Below are the code and all the weights of a small trained network. Each question names an input and a class and asks about switching units off, where a switched-off unit gives its printed mean instead of its output.

import numpy as np


def w(rows, s, z=0):
    codes = np.array(rows[::2]) - 128.0
    scale = np.full(codes.shape[1], s)
    scale[-1] = z or s
    return codes * scale


def norm(h):
    return h / np.sqrt((h * h).mean(-1, keepdims=True) + 1e-5)


def f(y):
    return y / 2 * (1 + np.tanh(0.7978845608 * (y + 0.044715 * y**3)))


def log_softmax(a):
    a = a - a.max(-1, keepdims=True)
    return a - np.log(np.exp(a).sum(-1, keepdims=True))


def net(x, mask):
    res = np.array(x, float).reshape(1, 6) / 4 @ E
    u = 0
    for l in range(4):
        y = f(norm(res) @ A[l][:, :-1].T + A[l][:, -1])
        res = res + np.where(mask[u : u + 13], y, B[l][:, -1]) @ B[l][:, :-1]
        u += 13
    return log_softmax(norm(res)[-1] @ U[:, :-1].T + U[:, -1])


A, B = {}, {}
E = w([
[104,92,118,180,105,145,113,176,119,141,76,69],'x0',
[146,140,245,72,107,122,51,117,124,159,94,87],'x1',
[146,183,147,167,117,31,173,161,128,141,131,85],'x2',
[139,140,120,107,215,134,132,159,141,155,116,119],'x3',
[137,123,146,129,134,137,129,142,110,130,135,145],'x4',
[112,164,118,121,119,87,101,147,129,117,53,203],'x5',
],0.012)
A[0] = w([
[162,155,112,168,30,158,105,134,134,135,131,118,1],'L0N1',
[119,163,162,103,104,49,118,182,113,101,166,79,79],'L0N2',
[182,129,79,112,254,110,94,104,92,191,115,104,18],'L0N3',
[96,135,107,114,209,115,128,131,112,193,99,102,25],'L0N4',
[141,73,162,85,157,152,171,130,139,152,197,48,81],'L0N5',
[90,83,78,167,170,125,161,147,114,102,137,164,55],'L0N6',
[117,76,107,160,98,152,106,214,145,137,28,96,42],'L0N7',
[80,117,158,37,138,174,83,120,138,42,101,77,115],'L0N8',
[176,167,134,48,151,113,156,76,134,86,164,142,25],'L0N9',
[115,120,130,216,148,151,118,128,108,121,109,76,86],'L0N10',
[129,171,152,140,140,118,124,132,131,122,14,194,110],'L0N11',
[144,69,134,142,45,86,110,85,101,86,159,146,93],'L0N12',
[89,156,71,113,109,95,113,112,100,131,95,138,100],'L0N13',
],0.0077,0.0036)
B[0] = w([
[88,150,154,99,158,117,158,162,147,70,162,135,135],'L0N1',
[209,126,142,165,172,156,94,122,133,149,151,151,215],'L0N2',
[84,105,146,102,115,126,121,201,205,2,134,119,182],'L0N3',
[90,127,150,162,150,111,112,182,116,106,179,156,151],'L0N4',
[119,72,77,59,115,78,151,141,71,131,148,91,254],'L0N5',
[106,163,81,164,79,142,103,152,163,203,145,137,210],'L0N6',
[111,98,206,125,160,167,189,106,62,137,69,143,213],'L0N7',
[144,122,118,149,156,113,86,109,137,175,139,130,221],'L0N8',
[65,147,171,149,169,157,215,82,119,129,113,115,188],'L0N9',
[120,150,143,100,127,159,208,92,163,154,123,98,172],'L0N10',
[165,63,51,24,107,82,150,142,97,133,144,60,232],'L0N11',
[65,103,159,86,162,143,132,229,166,94,189,111,196],'L0N12',
[175,116,99,111,138,146,127,156,78,105,156,126,156],'L0N13',
],0.0087,0.0044)
A[1] = w([
[90,180,141,93,161,104,136,52,98,103,133,137,34],'L1N1',
[129,154,132,80,110,115,119,190,115,169,144,113,48],'L1N2',
[129,105,114,127,168,188,75,122,140,134,117,168,68],'L1N3',
[161,104,163,109,189,112,77,104,151,174,98,103,100],'L1N4',
[99,105,159,152,93,93,118,99,107,100,140,152,7],'L1N5',
[73,151,167,125,120,171,140,181,166,79,81,98,75],'L1N6',
[160,115,142,127,123,95,111,147,124,110,59,172,33],'L1N7',
[156,140,162,187,142,118,138,121,143,105,118,145,81],'L1N8',
[157,92,147,144,107,129,153,89,167,90,102,131,77],'L1N9',
[145,107,135,150,114,113,152,123,94,153,120,120,57],'L1N10',
[183,134,122,121,94,144,107,82,118,183,116,126,5],'L1N11',
[79,139,171,159,2,99,79,89,117,48,183,141,15],'L1N12',
[104,191,112,121,96,128,107,142,135,108,35,192,107],'L1N13',
],0.0088,0.0029)
B[1] = w([
[118,138,169,106,99,144,152,109,106,151,34,171,155],'L1N1',
[126,147,88,112,80,122,106,122,163,85,139,76,169],'L1N2',
[169,90,121,193,102,92,77,117,161,42,100,103,184],'L1N3',
[67,191,135,136,7,162,93,180,132,132,166,150,253],'L1N4',
[138,158,169,70,167,149,139,144,185,78,132,114,110],'L1N5',
[101,158,143,103,147,196,162,164,125,96,120,162,155],'L1N6',
[91,92,72,122,131,76,179,98,65,162,204,99,154],'L1N7',
[115,145,75,169,116,150,105,127,138,105,93,99,116],'L1N8',
[82,104,184,107,149,114,135,130,136,167,112,125,106],'L1N9',
[113,136,123,163,149,151,146,103,117,121,97,82,138],'L1N10',
[96,174,134,126,140,146,105,141,207,86,181,112,129],'L1N11',
[98,113,146,86,114,133,146,220,164,2,91,137,175],'L1N12',
[166,52,96,84,129,80,172,90,78,192,178,37,165],'L1N13',
],0.007,0.0043)
A[2] = w([
[148,147,117,61,151,69,135,91,96,101,119,218,130],'L2N1',
[130,64,87,131,113,224,47,52,170,139,120,182,75],'L2N2',
[181,216,128,200,132,97,129,170,119,159,155,123,21],'L2N3',
[145,158,156,106,164,122,163,102,139,146,161,210,39],'L2N4',
[151,172,116,139,136,85,164,131,137,134,176,100,84],'L2N5',
[149,124,47,193,129,151,159,106,142,110,145,169,80],'L2N6',
[134,186,186,64,131,147,78,82,80,98,118,80,71],'L2N7',
[96,160,155,114,144,122,63,186,96,81,151,102,102],'L2N8',
[126,108,153,135,122,118,168,91,139,107,178,71,30],'L2N9',
[194,186,163,186,120,76,167,137,136,108,108,105,42],'L2N10',
[103,181,111,104,254,126,71,178,188,153,108,100,4],'L2N11',
[164,181,153,89,135,128,156,33,166,83,162,177,139],'L2N12',
[120,133,156,206,153,180,116,92,63,144,45,75,12],'L2N13',
],0.0091,0.0026)
B[2] = w([
[134,71,116,122,129,165,140,171,64,169,81,81,211],'L2N1',
[216,143,146,187,211,56,139,93,114,41,66,79,253],'L2N2',
[171,107,106,153,162,133,79,93,121,82,78,173,179],'L2N3',
[62,144,205,138,117,149,164,95,144,158,98,113,157],'L2N4',
[160,124,142,148,136,173,88,126,78,112,71,146,202],'L2N5',
[117,188,163,137,97,106,70,139,157,220,142,186,228],'L2N6',
[91,135,102,177,113,140,95,156,156,197,134,188,223],'L2N7',
[166,110,131,131,110,136,155,121,176,111,156,191,207],'L2N8',
[129,114,90,72,166,120,85,176,65,140,113,128,184],'L2N9',
[164,60,150,147,160,188,92,47,111,1,82,106,183],'L2N10',
[91,99,173,97,67,97,154,173,114,35,157,184,156],'L2N11',
[52,108,133,194,122,159,203,153,129,143,75,51,196],'L2N12',
[49,187,144,143,146,103,170,85,141,140,119,122,162],'L2N13',
],0.0087,0.0054)
A[3] = w([
[67,111,138,95,142,106,115,185,231,49,132,156,48],'L3N1',
[95,147,99,105,170,99,132,218,159,103,126,195,124],'L3N2',
[175,109,59,28,115,99,121,79,40,176,213,75,127],'L3N3',
[128,199,143,178,50,136,5,143,167,229,142,151,96],'L3N4',
[164,220,8,208,138,180,154,142,140,217,162,212,78],'L3N5',
[235,146,141,168,172,110,61,34,126,47,90,111,25],'L3N6',
[195,101,173,141,136,182,124,91,116,170,253,61,84],'L3N7',
[23,163,195,103,172,161,241,69,128,150,49,104,50],'L3N8',
[174,178,178,97,30,131,36,95,223,188,139,146,3],'L3N9',
[151,98,45,36,157,125,76,87,35,137,137,72,146],'L3N10',
[121,136,122,140,184,93,136,142,179,142,202,83,82],'L3N11',
[149,110,128,115,153,150,164,183,171,8,131,132,127],'L3N12',
[96,124,134,71,165,44,56,132,114,190,135,80,91],'L3N13',
],0.0075,0.0029)
B[3] = w([
[141,122,92,118,116,178,195,127,94,50,186,141,187],'L3N1',
[131,98,199,55,24,180,125,169,183,74,178,79,184],'L3N2',
[178,26,89,75,46,63,246,99,149,218,76,103,234],'L3N3',
[98,188,143,168,74,103,165,17,223,168,163,216,214],'L3N4',
[108,177,255,139,83,89,40,62,196,199,198,195,226],'L3N5',
[223,124,99,220,248,96,107,61,110,74,115,68,226],'L3N6',
[146,122,44,84,82,106,178,125,84,151,90,164,185],'L3N7',
[28,205,88,145,160,163,124,138,59,163,82,70,254],'L3N8',
[93,237,132,238,113,66,81,156,177,180,224,201,185],'L3N9',
[211,76,64,49,134,114,161,110,126,151,128,156,244],'L3N10',
[188,110,150,141,63,89,126,163,125,129,136,138,138],'L3N11',
[135,190,157,78,121,149,37,159,123,37,138,146,221],'L3N12',
[170,99,97,134,135,127,141,134,173,171,171,168,174],'L3N13',
],0.0077,0.0061)
U = w([
[113,187,168,190,72,74,82,77,208,202,189,204,172],'0',
[178,50,64,51,77,84,189,122,83,197,107,114,254],'1',
[9,170,154,165,174,168,157,120,61,174,46,88,105],'2',
[226,126,123,181,221,100,84,55,106,39,93,120,92],'3',
[98,122,160,57,73,155,129,224,149,40,174,160,39],'4',
],0.014,0.0021)

Each question gives the input, the list of numbers given to net, and the class t.
The units are the neurons (one row each of A and B). Each row of codes is followed by its name. A weight is (code - 128) times the scale printed after its matrix; where a second scale follows, it is the last column's (A, B and U).
mask holds one flag per neuron, layer by layer. A switched-off neuron (its flag False) gives its mean, the last column of its row in B, instead of its output. The means were averaged over made-up inputs and are rounded, as every weight is.
A unit's drop is (log p(t) with every unit on - log p(t) with that unit switched off) / (log p(t) with every unit on - log p(t) with every unit switched off).
The circuit of an input: a set's keep is (log p(t) with only the set's units on - log p(t) with every unit switched off) / (log p(t) with every unit on - log p(t) with every unit switched off). Starting from the 12 units with the biggest drops (on a tie, the unit counted first), units are removed one at a time, each time the one whose removal leaves the highest keep (on an exact tie, the one counted first), for as long as the keep stays at least 0.8.
units of the circuit, in order: the units of the circuit, biggest drop first
unit that matters most: the unit with the biggest drop
k most important neurons: the k neurons with the biggest drops, biggest first
k most important neurons of layer l: the k neurons of layer l with the biggest drops, biggest first
drop of u: that unit's drop, to one decimal
input [-1,-5,4,-8,3,0], class 4: unit that matters most => L1N12
input [-6,7,0,8,-4,8], class 1: 2 most important neurons => (L0N11, L2N1)
input [7,-6,8,5,-5,-5], class 3: 2 most important neurons => (L2N10, L2N3)
input [5,1,4,-6,0,3], class 4: 3 most important neurons => (L0N1, L0N12, L0N9)
input [-4,1,-6,-2,0,-5], class 3: 3 most important neurons of layer 1 => (L1N3, L1N13, L1N7)
input [-1,-5,7,-8,7,-4], class 4: units of the circuit, in order => (L0N12, L1N12)
input [-7,-2,2,-7,-7,2], class 2: units of the circuit, in order => (L2N12, L3N8)
input [8,7,-4,-8,-7,-3], class 2: units of the circuit, in order => (L0N7, L2N13)
input [2,6,-5,-5,-8,-6], class 0: 4 most important neurons => (L2N7, L0N11, L0N8, L3N9)
input [-3,2,-7,6,3,7], class 1: 2 most important neurons of layer 0 => (L0N11, L0N2)
input [-3,1,-7,7,1,7], class 1: 2 most important neurons => (L0N11, L1N13)
input [2,4,-4,0,-3,-4], class 0: 3 most important neurons of layer 0 => (L0N11, L0N8, L0N13)
input [-6,7,-4,8,2,-4], class 4: 4 most important neurons of layer 3 => (L3N1, L3N5, L3N2, L3N6)
input [-5,5,3,-7,4,-7], class 1: unit that matters most => L0N5
input [8,-2,-4,1,-7,-7], class 2: 3 most important neurons => (L0N7, L2N13, L0N11)
input [0,-4,-1,2,8,4], class 0: 2 most important neurons of layer 3 => (L3N5, L3N4)
input [-5,-6,7,4,4,7], class 1: 3 most important neurons => (L0N11, L2N1, L2N2)
input [-5,-4,6,-4,-8,-5], class 3: 3 most important neurons => (L0N11, L2N10, L2N5)
input [1,-8,8,6,0,4], class 0: 3 most important neurons => (L3N5, L2N6, L0N6)
input [-2,7,-3,6,-1,-6], class 0: unit that matters most => L1N4
input [8,-2,-7,-8,-5,5], class 2: 2 most important neurons => (L0N7, L0N3)
input [3,7,-4,5,7,-6], class 0: 2 most important neurons => (L1N4, L0N11)
input [-4,6,-2,-8,-7,5], class 4: 2 most important neurons => (L1N12, L0N12)
input [-6,6,2,1,0,8], class 1: 2 most important neurons => (L2N1, L0N11)
input [-5,-1,-8,2,-5,-6], class 3: 2 most important neurons => (L2N2, L0N11)
input [-2,-6,-1,-8,-1,2], class 4: 2 most important neurons => (L1N12, L0N12)
input [7,-4,-6,3,-7,1], class 2: units of the circuit, in order => (L0N7)
input [3,-7,-4,5,8,-6], class 0: 2 most important neurons of layer 0 => (L0N6, L0N11)
input [0,1,-8,2,-2,2], class 3: drop of L2N2 => 0.7
input [-8,0,-6,6,8,1], class 2: drop of L3N7 => 0.0
